What each symbol does to the states:
from | χ δ λ ω ρ τ
Vek | Nak Ziz Lum Zom Tis Zul
Vin | Fum Tal Sez Puv Tig Naf
Pur | Nis Laf Tal Kes Pek Vob
Tar | Kob Vek Pab Zad Lum Tis
Puv | Sed Tif Naz Zel Zaf Fom
Rab | Vuk Mip Tul Dis Zel Pon
Zon | Dut Saz Nat Pur Fil Rin
Tad | Zir Rab Tef Maz Tul Zel
Naf | Tal Fol Kab Fom Nis Vid
Moz | Naz Ren Pon Vuk Sed Puf
Fom | Tif Vin Ren Zep Sez Tig
Ren | Zaf Sez Sed Maf Puf Kes
Kab | Tig Nis Fum Ren Vub Pur
Kas | Zel Zep Vuk Tef Maf Naz
Pon | Mip Sed Kas Tad Zep Puv
Luf | Kel Pab Rin Dut Mev Nez
Laf | Vid Dut Pek Kab Vob Zon
Nos | Rom Mit Maz Duf Dis Zir
Zir | Mit Vuk Bip Vuv Tad Rab
Rov | Lum Zug Kob Luf Nak Kor
Lar | Vab Rom Sab Dab Vuv Nos
Dut | Sep Zov Vob Nis Zon Saz
Kel | Zad Vil Saz Sep Luf Pab
Vuv | Lar Nos Per Los Maz Dis
Dis | Nos Zir Peb Sab Bip Tad
Guk | Nud Per Dab Tis Vom Vab
Zaf | Puv Fom Moz Kas Ren Sez
Ziz | Kor Los Tis Kob Zul Nud
Mip | Maf Moz Zel Zir Pon Sed
Zad | Rin Zom Zov Nat Kel Vil
Peb | Maz Bip Lar Guk Rom Tef
Tul | Tad Zel Mit Peb Sev Kas
Rin | Saz Mev Sar Vob Zad Zom
Vob | Laf Zon Fol Vub Nat Fil
Zom | Mev Kob Kel Fil Vil Tar
Vid | Fol Sep Pur Tig Laf Dut
Puf | Ren Kes Puv Mip Tif Fum
Fon | Zul Guk Kor Lum Dab Vom
Zep | Pon Puv Maf Tul Naz Zaf
Saz | Zov Luf Fil Laf Rin Mev
Naz | Zep Zaf Mip Sev Moz Ren
Nat | Vob Fil Vid Tal Sep Sar
Tef | Bip Tul Nos Vab Mit Sev
Maz | Vuv Dis Vab Nud Peb Bip
Zov | Sar Kel Zon Vid Saz Luf
Nud | Los Sab Fon Vek Guk Per
Nak | Rov Kor Tar Mev Vek Ziz
Sar | Fil Zad Dut Fol Zov Kel
Zul | Ziz Nud Zug Tar Fon Guk
Duf | Vom Lar Nud Kor Sab Vuv
Maf | Kas Naz Rab Mit Mip Moz
Fol | Pek Nat Nis Vin Vid Sep
Kor | Zug Dab Vek Nez Ziz Los
Per | Sab Maz Vom Zul Vab Peb
Tis | Vek Zul Rov Vil Zug Fon
Vab | Per Peb Duf Fon Lar Rom
Vil | Zom Tar Luf Sar Pab Lum
Pab | Vil Lum Mev Zov Nez Rov
Sez | Fom Tig Puf Naz Kes Kab
Vom | Guk Vab Los Zug Duf Lar
Kes | Sez Kab Tif Moz Fum Vub
Zel | Rab Pon Sev Bip Kas Zep
Fum | Kes Vub Fom Sed Vin Tal
Kob | Nez Nak Vil Rin Tar Vek
Dab | Fon Vom Ziz Rov Los Duf
Pek | Pur Vob Naf Fum Fol Nat
Rom | Peb Tef Vuv Vom Nos Mit
Lum | Tar Tis Nez Kel Rov Zug
Sab | Duf Vuv Guk Ziz Per Maz
Zug | Tis Fon Nak Pab Kor Dab
Vuk | Sev Maf Tad Nos Rab Mip
Fil | Zon Rin Sep Pek Sar Zad
Mit | Tef Sev Dis Lar Zir Vuk
Tif | Puf Fum Zaf Pon Fom Vin
Tal | Vub Pek Tig Tif Naf Fol
Nez | Pab Rov Zom Saz Kob Nak
Bip | Dis Tad Rom Per Tef Tul
Sep | Nat Sar Laf Naf Dut Zov
Nis | Naf Vid Vub Sez Pur Laf
Los | Dab Duf Zul Nak Nud Sab
Sev | Tul Kas Zir Rom Vuk Maf
Mev | Luf Nez Zad Zon Zom Kob
Sed | Moz Puf Zep Rab Puv Tif
Vub | Kab Pur Vin Puf Tal Pek
Tig | Vin Naf Kes Zaf Kab Nis

The rows follow the links: the fewer symbols apart two states are, the more alike their rows tend to be.

Each row is also shifted at random along 9 hidden directions that mean nothing.

Some states, each with a row of numbers:
Tis	[ 108,  -66,   45,  -30,   28,  -41,  -52,   92,    4,   84,  -22,   90,   57, -107,  -77,    0,  -68,  -69,  112,  -58,  -42,   21,   -6,   30,   45,   56,  -10,  -50,   -2,   -9,    3,   -9,  103,   11,  -88,   25,   43, -128,   58, -123,   47, -102]
Pek	[ -14,  120,  -38,   30,  -21,  -12,  -42, -126, -111,  -28,    8,  -95,  -33,   98,    9,  -18,   84,   -8,  -86,  -98,   20,  -98,  -70,  -21, -105,  -55,  -48,   77,  -13, -102,   49,   42,   -9,   84,   71,    3, -108,  123,  -49,   45,  -76,   17]
Sab	[  74,   13,   44,   60,  -55,  -13,   43,   94,   98,   47,   82,  -22,   55,  -29,  -25,   57,  -24,   58,  125,   40,  113,  107,   66, -100,   87,   75,   72,  -26,   58,   63,   79,  -47,  -85, -114,   -7,   41,  -16,  -76,   86,   -2,   85,   22]
Tar	[ 147,  -41,   -1,  105,  -82, -115,  -59,   26,  -23,   88,   69,   66,   75,  -46,  -90,  -69,  -47,   32,  -14,   64,  133,  -22,  -31,  -76,  -16,   75,   35,    3,   17,  -89,    2,  -48,   26,  -93,  158,  -38,  -73,  -82,   13,   -3,   61,  -63]
Zom	[  32,  -32,   96,  189,    1,   11,  -40,    7,  -41,   76,   78,   64,   69,   20,  -86,  100,  -12,  -59,  103,  -19,   34,  -59,  -63,  -53,  -86,   46,    9,   61,   72,   91,   88,  -37,   -1,   12,  104,  -26,  -89,  -81,   33,  -22, -149,  -17]
Tad	[-125,   37,  -42,  -67,   47,  -36,   31,   29,   40,  -44,  -39,  -48,  -44,  -14,   59,   54,   25,   34,   47,  -10, -101,   22,   98,    4,   34,  -47,  -35,  -62,  -37,   12,   13,   41,  -17,   80,   58,   68,   23,   34,   51,   16,   10,   10]
Maz	[-267,  -20,   74,  133,   70,  -33,   29,   66,   55,   15,   -4,   67,   12,  -72,   18,  -25,  -35,   53,  -53,  128,  -15,  -39,  121,   91,  -47,  -51,    5,  -71,   55,   19,   28,   40,   33,   42,   88,   14,   36,    7,   22,   48,   40,  -20]
Vab	[-176,   28,   57,  117,   61,   23,   29,   50,   61,   45,   29,  -12,   48,  -24,    0,   -6,  -20,   53,  -18,   69,  -36,  -69,  103,   87,  -96,  -49,   36,  -40,   61,   29,   51,   13,  -45,   31,   65,   29,   11,   33,   57,   54,  -24,  -13]
Zir	[   3,  -63, -144, -149,  -38,  -55,   69,   15,   94,  -25,   -8,  -38,   -3,    2,   60,  -97,  -30,  116,  -68,   82,  -33,    5,   73,   42,   -4,   -2,   57,  -55,  -76,  -48, -140,  -60, -108,  -83,   70,  -26,   80,   38,   15,   87,   90,   15]
Vuv	[ -21,  -72,   70,   68,   51,  102,   79,   76,  121,   39,   16,   25,   67,  -16,   13,  -52,  -64,   55,  -18,   99,   10,  -22,   84,  144,  -65,  -22,  106,  -42,   75,   88,  -33,  -36,  -85,  -87, -109,  -25,   94,   13,   33,   49,   18,   17]
Sez	[ -41,   18,  -28,   34,  -86,  -28,   33,  -61,  -16,  -98,   37,    1,  -83,   42,   52,   57,   48,   38,  -56,  120,   97,   92,  -25, -166,  100,   26,  -23,   44,   -9,   47,    8,   -3,  -28,  -49,  147,  -36,  -52,    1,  -76,   76,   12,   99]
Peb	[ 195,   13,  -50,  -16,   21,   86,    5,   69,  107,   34,  -12, -127,   67,   43,    9,   17,   -4,   57,   99,    2,   37,   10,   92,  -22,   18,  -39,   99,  -49,   13,   21,  -22,  -11, -133, -134,   13,   38,  -54,   43,  100,    0,  -46,   20]
Kab	[  75, -123,   25,   93,  -23,   59,  -45,   -2,   -2,  -82,  -85,   56,  -28,   63,   17,    3,   13,  -19,   20,   85,  258,   92,  -55, -122,  153,  -28,   39,   10,   36,   29,  -95,   35,   46, -220,   -5, -100, -113,    1,  -80,  -34,  -28,   74]
Kor	[ -42,   37,  -86, -121,  -28,  -56,  -74,   52,   -1,   78,    6,  -49,   53,  -65,  -66,   -4,  -25,  -14,   89,  -61,  -67,   18,   10,  -74,   58,   53,   -2,  -40,  -69,  -82,   -1,  -23,   18,  -15,   60,   64,  -28,  -77,   81,  -87,   26,  -90]
Mip	[ -64, -125,  -22,  -40,   -8,  -31,  112,    3,   74,  -80,  -13,   65,  -49,   17,   83,  -26,  -23,   68,  -41,   89,   11,   40,   36,   64,    8,   -1,   26,  -22,  -10,   70, -100,  -42,  -59,  -43,  -26,  -64,  110,   17,  -36,   90,   63,   72]
Naf	[ 121,   12,   35,    6,   49,   58,  -25,  -75,  -73,  -43,  -77,   12,  -41,   41,   25,  -79,   27,  -50, -115,  -60,    8,  -68,  -61,  119,  -60,  -78,  -36,   31,   12,  -63,  -31,   65,   79,   56, -154,  -37,   13,   99,  -92,   -9,  -17,    2]
Saz	[  99,  -63,  101,  195,   -9,   -9,  -48,  -18,  -67,   44,   41,  143,   32,  -33,  -70,  -30,  -37,  -43,  -85,  111,   76,  -60,  -70,    1,  -63,   29,   -4,   47,   65,   19,   17,   -9,   91,  -13,  101,  -82,  -37,  -65,  -70,    5,  -45,  -28]
Nat	[ 123,   13,   29,  -76,  -88,   54,   56,  -64,  -48,   -7,  113,   95,  -44,  -59,  -19,   53,  -27,  -74,  -96,   98, -136,   92, -125,  -55,   47,  151,  -44,  104,  -26,  148,   29,  -97,   18,   64,  -55,  -38,  143, -144, -106,   10,   12,   32]
Kas	[  -5,   22,   37,  -39,   46,   43,   41,   39,   48,  -80,  -56,   24,  -82,  -66,   71,   47,    9,   -1,  -22,  103,  -50,  114,   83,   -6,  144,  -31,  -37,  -58,   -1,   76,   10,   66,   59,   30,  -62,   40,   79,   -9,  -28,  -12,   69,   40]
Ziz	[  63,  -24,  -21, -103,  -81,  -27,   87,   27,   65,   97,  126,    1,   81,  -30,  -46,  -45,  -67,   39,   28,  -43,  -68,    5,  -24,   65,  -82,  132,   72,   29,   -8,   30,    2, -147, -124,  -18, -122,   -1,  139,  -81,   55,   30,   94,  -25]
Rom	[ -56,    7,   32,   71,  -18, -112,   81,   53,   73,   10,   59,   -4,   11,   -9,   27,   -4,   -4,  104,   36,    1,   71,   10,   94,   26,  -38,   11,   26,  -39,   48,  -12,   64,  -14,  -70,   12,   21,   33,   23,   19,   66,   77,  120,   19]
Los	[-142,  -15,  -31,   -4,  -20,  -89,   46,   11,   35,   85,   75,   18,   69,  -44,  -24, -134,  -58,   86, -105,   31,  -71, -117,   45,  148, -178,   24,   43,  -19,   -5,  -79,  -23,  -72,  -62,   42,   57,   -9,   90,   12,   32,   86,   81,  -63]
Guk	[ -37,  -33,  -27,  -61,   10,  -24,  -31,   79,   50,   62,  -42,   37,   49, -127,  -28, -173,  -81,   44, -108,  106,   -3,   -2,   71,   98,   31,   -5,   43,  -94,  -21, -120,  -84,    7,   67,  -76,  -41,    6,   80,  -23,    4,  -29,  158,  -91]
Rov	[  15,  -11,   79,   43,   29,  139,  -42,   50,   30,   98,  -17,  -10,  105,  -13,  -69, -113,  -56,  -32,  -10,  -35,   98,  -29,  -24,  113,  -31,   -9,   98,   -4,   74,  -38,  -14,   -3,    7, -125, -257,  -16,   15,    5,   10,  -73,   30,  -48]
Nos	[-218,   10,  117,   99,   62,  -25,   34,  109,   65,  -20,   -6,   38,  -26,  -58,   20,  171,    8,  -10,  186,    6,    3,  111,  109,  -63,  120,   -1,  -33,  -66,   67,  133,  130,   60,   37,   58,  -10,   87,   -2,  -71,   86,  -47,   17,   23]
Vin	[-141, -234,  -65,  -19,   26,  -59,   22,  -57,  -29,  -80,  -80,  132,  -45,   71,   48,  -43,  -18,   -5,  -47,   26,  -18,  -88,  -64,   89,  -90,  -37,  -15,   14,  -56,   22, -197,  -38,   15,  -13,   97, -146,   31,   26,  -73,   58,  -97,   25]

Complete each set of four: the symbols that take the first to the second take the third to the fourth, perhaps in another order.
Answers are names.
[-285,   12,   47,   53,   84,   54,   55,   48,   77,   17,   -5,  -55,   35,   34,   29,   44,    4,   35,   79,  -50,  -47,  -55,   94,  105,  -89,  -65,   38,  -37,   53,   62,   45,   12,  -88,   41,  -54,   45,   18,   64,   89,   32,  -54,   18]
: [ 212, -103,   23,  -24,   30,  -62,  -56,   53,  -27,   93,  -21,   94,   73,  -57,  -83,  -32,  -63,  -68,  100, -123,  -44,  -59,  -48,   85,  -57,   44,   -8,  -21,  -10,  -45,  -29,  -33,   81,   35,  -85,   -7,   32,  -90,   51,  -99,    3, -111]
:: [ -16, -137,  -80, -112,  -11,  -21,  -13,  -49,  -45,  -53,  -59,   18,  -27,  108,   11,   80,   26,  -67,  154, -170,   -4,    1, -117,  -48,   11,   19,  -24,   48,  -69,   40, -105,  -44,  -20,  -21,  -34,  -63,  -39,  -16,   -1,  -49, -125,   31]
: Kas

[ 204,   -6,  -49,  -58,  -32, -174,  -95,  -49, -131,   -6,  -52,   56,  -36,  -29,  -40,  -65,   17,  -52,  -15, -133,   32,  -28,  -91,  -26,   16,   17, -101,    5,  -69, -184,  -17,   41,  160,   85,   20,   -5,  -50,  -17,  -40,  -70,   77,  -85]
: [  78,  -80,  -25,  -51,    1,  -19,  -74,  -30,  -78,  -34,  -86,   63,  -31,    8,  -18,  -10,    7,  -84,   23,  -61,   40,   17,  -97,  -33,   70,   -2,  -47,   13,  -45,  -44,  -79,   27,  115,  -21,  -39,  -50,  -38,  -29,  -56,  -86,  -28,  -25]
:: [  17,  -35,  -66,  -41,  -40,  -26,   85,  -82,    7,  -81,   12,  -31,  -52,  104,   79,  -42,   35,   68,  -82,   -9,   29,  -32,  -23,   42,  -79,  -23,   15,   43,  -23,   -6,  -68,  -37, -103,  -10,    3,  -63,   29,  102,  -53,  123,    8,   83]
: Sed

[  75,  -38,   94,   85,  -65,  -14,   -9,   -4,  -42,   38,   75,  125,   20,  -53,  -65,   -3,  -41,  -53,  -26,   53,   80,   51,  -96,  -46,   31,  108,   -3,   58,   47,   42,   41,  -47,   70,  -26,  -51,  -51,   29, -120,  -60,  -28,   55,  -12]
: [ -74, -110,   18,   21,    1,   57,  -25,  -32,  -41,   36,    5,   68,   48,   46,  -50,  -17,  -32,  -68,   13,  -43,    3,  -68, -115,   53,  -87,   25,   27,   62,    8,   41,  -67,  -58,    1,  -37,  -58,  -86,    2,  -36,  -33,  -28, -110,  -14]
:: [-218,  -78,  -17,  -34,  -80,  -44,   29,  -55,  -26,  -80,  -15,   33,  -56,   77,   32,  -13,   28,   -1,   14,  -58,  164,   77,  -99,  -64,   71,   38,    1,   54,   -8,  -13,  -59,  -23,   -3,  -89, -111,  -73,  -12,   11,  -70,    9,   64,   70]
: Kab

[ -32,  -65,  -96,  -96,  -54, -246,   37,   62,   53,   18,   13,   10,   13,  -36,    7,  -47,  -27,  102,  101,  -87,   35,   19,   70,   -5,    7,   50,    1,  -76,  -56, -119,  -33,  -46,  -33,    0,   67,   33,   28,  -27,   99,   21,  176,  -50]
: [ 167,   56,  -16,    8,  -22, -118,   63,   35,   60,   14,   46,  -60,   11,   -2,   26,  -30,    8,  110,   23,  -40,   40,   -5,   96,   28,  -46,   -1,   20,  -44,   17,  -70,   59,   -8,  -78,   28,   19,   60,   15,   49,   77,   70,  128,    0]
:: [ -65, -161,   89,  164,   46,   -9,  -67,   21,  -42,   68,  -25,  144,   74,    0,  -77,  -34,  -55,  -62,   35,  -11,   78, -107,  -66,   78, -106,   -7,   24,   12,   58,    4,  -49,  -14,   80,  -42,   21,  -92,  -48,  -51,   -5,  -46,  -96,  -59]
: Nez

[ 163,   34,  -27,   43,  -31,  -47,  -52,  -77, -100,  -19,   21,  -17,  -26,   71,  -22,   85,   61,  -47,   44,  -79,    6,  -38,  -87, -115,  -32,   10,  -63,   73,  -22,   -8,   46,    6,   11,   62,  154,  -10, -122,    2,  -15,   -4, -125,   11]
: [-234,  120,   42,   45,  -59,   33,  -63,  -56,  -87,   -6,   23,  -33,  -23,    4,  -35,   -1,   44,  -50,  -55,  -15,  113,   57,  -84, -116,   80,   27,  -31,   63,   23,  -53,   83,   43,   70,  -18,  -49,   13,  -81,   -2,  -68,  -44,   29,    9]
:: [  61,    6,  -51,   23,    9,  -34,   42,  -44,   14,  -77,  -13,  -51,  -50,   79,   75,   20,   50,   66,  -28,   20,    9,  -36,   46,  -10,  -46,  -67,  -11,   -1,  -14,    1,  -21,   20,  -73,   21,  133,  -10,  -42,  102,   -4,   98,  -45,   64]
: Puf

[-158,  -47,  -22,  -82,   36,   42,   -3,  -69,  -44,  -85, -114,   40,  -73,   12,   59, -139,    6,  -19, -183,   22,    2,  -27,  -39,  132,   -2,  -79,  -28,   -3,  -36,  -82, -127,   56,   89,    5, -150,  -67,   73,   95, -129,   11,   55,   10]
: [ 114, -116,  -74,  -29,  -17,   90,   -1,  -72,   -8,  -50,  -48,    3,   -6,  104,   28,  -77,   -1,    4,  -91,   53,   66,  -47,  -77,   26,  -43,  -38,   58,   48,  -28,    8, -171,  -39,  -56, -140,    7, -126,  -22,   68,  -87,   46,  -96,   56]
:: [-181,  159,  -24,  -21,  -32,   -6,  -47,  -24,  -29, -122,  -76, -108, -112,    7,   69,   18,   94,   23,  -40,   27,  163,  156,   42, -179,  237,  -62,  -57,  -29,   -8,  -96,   58,  138,   77,  -48,   -4,   71, -113,   81,  -56,  -27,  119,   61]
: Tif

[  24,  -56,   10,   60,  -58,  -67,   -9,    3,  -26,   83,  105,   78,   67,  -27,  -81,   21,  -43,  -14,   29,   23,  -20,  -42,  -63,  -41,  -76,  104,   12,   45,    4,   34,   19,  -96,  -17,    4,  133,  -39,   -5, -113,   21,    9,  -42,  -41]
: [  76,   -5,  -92, -100,   16, -101,   57,   17,   59,   43,    7,  -67,   44,   14,   26, -111,  -20,  102,  -16,  -98,  -82, -115,   80,  165, -162,  -33,   35,  -52,  -39, -116,  -49,  -38, -101,   54,  -14,   29,   70,   89,   82,   71,   75,  -46]
:: [  25,   29,   74,   79,   30,  -11,    6,   56,   17,   90,   71,   45,   58,  -84,  -53,   31,  -44,   -7,   18,   43, -102,  -41,   47,   46,  -70,   37,   -3,  -16,   39,   47,   89,  -21,    9,   88,   54,   43,   42,  -73,   56,   -2,  -10,  -57]
: Vuk

[-126,  -16,  -14,  -12,   10,  -98,   66,   32,   48,  -54,    2,   41,  -59,  -49,   60,   38,    0,   60,   -3,   85,  -61,   46,   93,   -7,   44,   -3,  -42,  -57,  -20,   36,    7,   12,    2,   68,  111,   27,   61,  -15,   16,   57,   71,   24]
: [  76,   41,   65,  148,   39, -166,   -6,  -39,  -77,  -92,  -47,   27,  -95,   44,   54,   56,   88,   20,   24,  -91,  104,  -28,   31,  -22,  -21,  -85, -110,  -10,   39,  -73,  102,  121,   92,  150,   87,   29, -101,   93,  -11,   38,   27,   28]
:: [ -14,   95,   57,  -19,   17,  -18,   53,  -69,  -58,  -93,   -2,   42, -124,  -40,   71,   21,   46,  -24, -140,   38, -101,   40,   -3,   39,   27,  -18, -113,   23,   -5,   26,   75,   63,   92,  189,  -65,   29,   99,   32, -101,   43,   73,   39]
: Vob

[  94,  -31,   -5,   58,   10,   79,  -87,   -8,  -22,   97,  -23,   -9,  107,    8,  -75, -183,  -50,   -2, -123,   26,   88, -131,  -42,  107, -119,  -41,   88,    9,   26, -129,  -90,   -9,   11, -128,  -34,  -65,  -46,   51,  -27,  -18,  -28,  -74]
: [ -97,   -2,   -9,  -83,   43,    8,   18,   39,    9,   87,   69,   46,   41,  -93,  -49,  100,  -54,  -58,   69,    2, -326,  -50,   17,   49,  -79,   76,  -39,   -5,  -48,  126,   40,  -74,  -13,  172,   88,   51,  116, -133,   74,  -29, -107,  -73]
:: [ 135,   -5,  -59,  -96,  -26, -143,   13,   -8,  -20, -103,  -65,   -6,  -99,   15,   65,   53,   54,   16,   84,  -95,   45,   97,   15,  -89,  130,   -5,  -78,  -32,  -57,  -53,   -5,   47,   49,   44,   -2,   32,  -20,   13,    3,  -18,   97,   29]
: Vub

[ 109,  -32,  -46,  -95, -115,  -97,  -41,  -13,  -53,   29,   34,   22,   15,    2,  -65,    0,   -8,  -40,   98, -123,  103,   80, -123, -127,   87,  122,   -8,   47,  -43,  -65,   -9,  -65,   26,  -68,  -66,  -18,  -35,  -98,   -2,  -81,   78,  -28]
: [ 127,  106,   14,  -11,  -98,   81,   44,  -94,  -47,   44,  159,  -52,   21,   45,  -40,   38,   17,  -27,  -63,  -20,  -62,  -11, -118,  -45,  -91,  108,   15,  140,   13,   76,   91, -101, -106,   41,  -40,  -12,   32,  -32,  -43,   52,  -58,   42]
:: [  -2,  -88,  131,  159,   47,   32,  -20,   87,   36,   93,   13,   83,   96,  -32,  -73,    2,  -63,  -28,   98,  -12,   86,  -32,   10,   67,  -47,   12,   58,  -20,   98,   47,   33,  -13,   25,  -62,  -87,  -18,  -11,  -65,   56,  -57,  -19,  -44]
: Vek

[  79,    2,   62,   84,   54,   28,   34,  -18,    3,  -87,  -49,   -7,  -63,   60,   67,   69,   52,    3,   26,  -20,   55,   13,   30,    8,   12,  -77,  -26,   -3,   46,   59,   31,   69,    2,   33,  -35,   -1,  -33,   78,  -16,   28,  -41,   75]
: [ 139,  -25,  -47,  -22,  -26, -173,   29,  -38,  -45,  -93,  -14,    9,  -93,   62,   57,  117,   72,   12,  123, -120,   15,   35,  -14, -103,   33,    5,  -92,   10,  -45,    4,   30,   18,    2,  105,  115,   14,  -54,    9,   20,   27,   -7,   48]
:: [ -97,  -24,  -96, -184,  -67,  -88,    1,  -79,  -85,  -44,    5,   13,  -63,   36,    6,   47,   28,  -59,   49, -145,  -94,   29, -125,  -63,   28,   75,  -80,   63, -105,  -15,  -36,  -51,   19,   90,  -29,  -16,   32,  -46,  -33,  -31,   -9,    1]
: Vob

[  74,   20,  -27,  -11,   13,    2,   -6,  -55,  -42,  -88,  -42,  -18,  -79,   48,   51,   65,   58,  -21,  -11,    5,  -17,   18,  -18,  -65,   43,  -41,  -58,   20,  -30,   24,   -6,   45,   23,   46,   78,   -5,  -46,   41,  -42,   16,  -67,   51]
: [  54,   28,  -63, -115,  -73,  -26,   27, -106,  -79,  -20,   64,    6,  -44,   27,    0,    9,   21,  -38,  -70,  -44, -115,  -10, -116,  -25,  -46,   76,  -54,   95,  -67,   13,   -8,  -68,  -19,   94,    9,  -30,   56,  -23,  -67,   35,  -23,   17]
:: [-213, -106, -112, -125,    8, -110,   46,   45,   76,  -35,  -55,   -3,  -13,    3,   55,  -30,  -18,   76,   61,  -25,  -26,    8,   74,   40,   14,  -18,   15,  -79,  -67,  -40, -113,  -26,  -50,  -29,   41,   -6,   47,   20,   59,   28,   65,   -2]
: Naz

[ -29, -107,    8,  -32,  -32, -115,   86,  -44,  -21,  -91,    2,   63,  -77,   88,   56,  100,   40,  -11,  132, -154,   40,   48,  -71,  -20,    1,   42,  -52,   51,  -10,   75,   -1,  -37,  -28,   64,  -88,  -43,   33,   -9,   -7,   30,    9,   76]
: [ 135,   -2,  -27,  -62,   25,   65,  -37,  -73,  -69,  -49,  -62,   13,  -51,   17,   17,  -34,   17,  -62, -104,    9,  -61,  -27,  -67,   32,    1,  -39,  -43,   31,  -41,  -17,  -64,   34,   71,   36,  -38,  -40,   15,   35,  -91,  -18,  -56,    2]
:: [-223,   -5,  125,   33,   32,   88,  -31,  -24,  -70,  -41,  -55,   88,  -52,  -26,   -9,   23,    7, -120,  -24,  -24,   36,   65,  -88,   15,   88,    1,  -55,   37,   44,   52,   33,   61,  146,   31, -227,  -20,   33,  -33,  -97,  -88,    9,   11]
: Sar

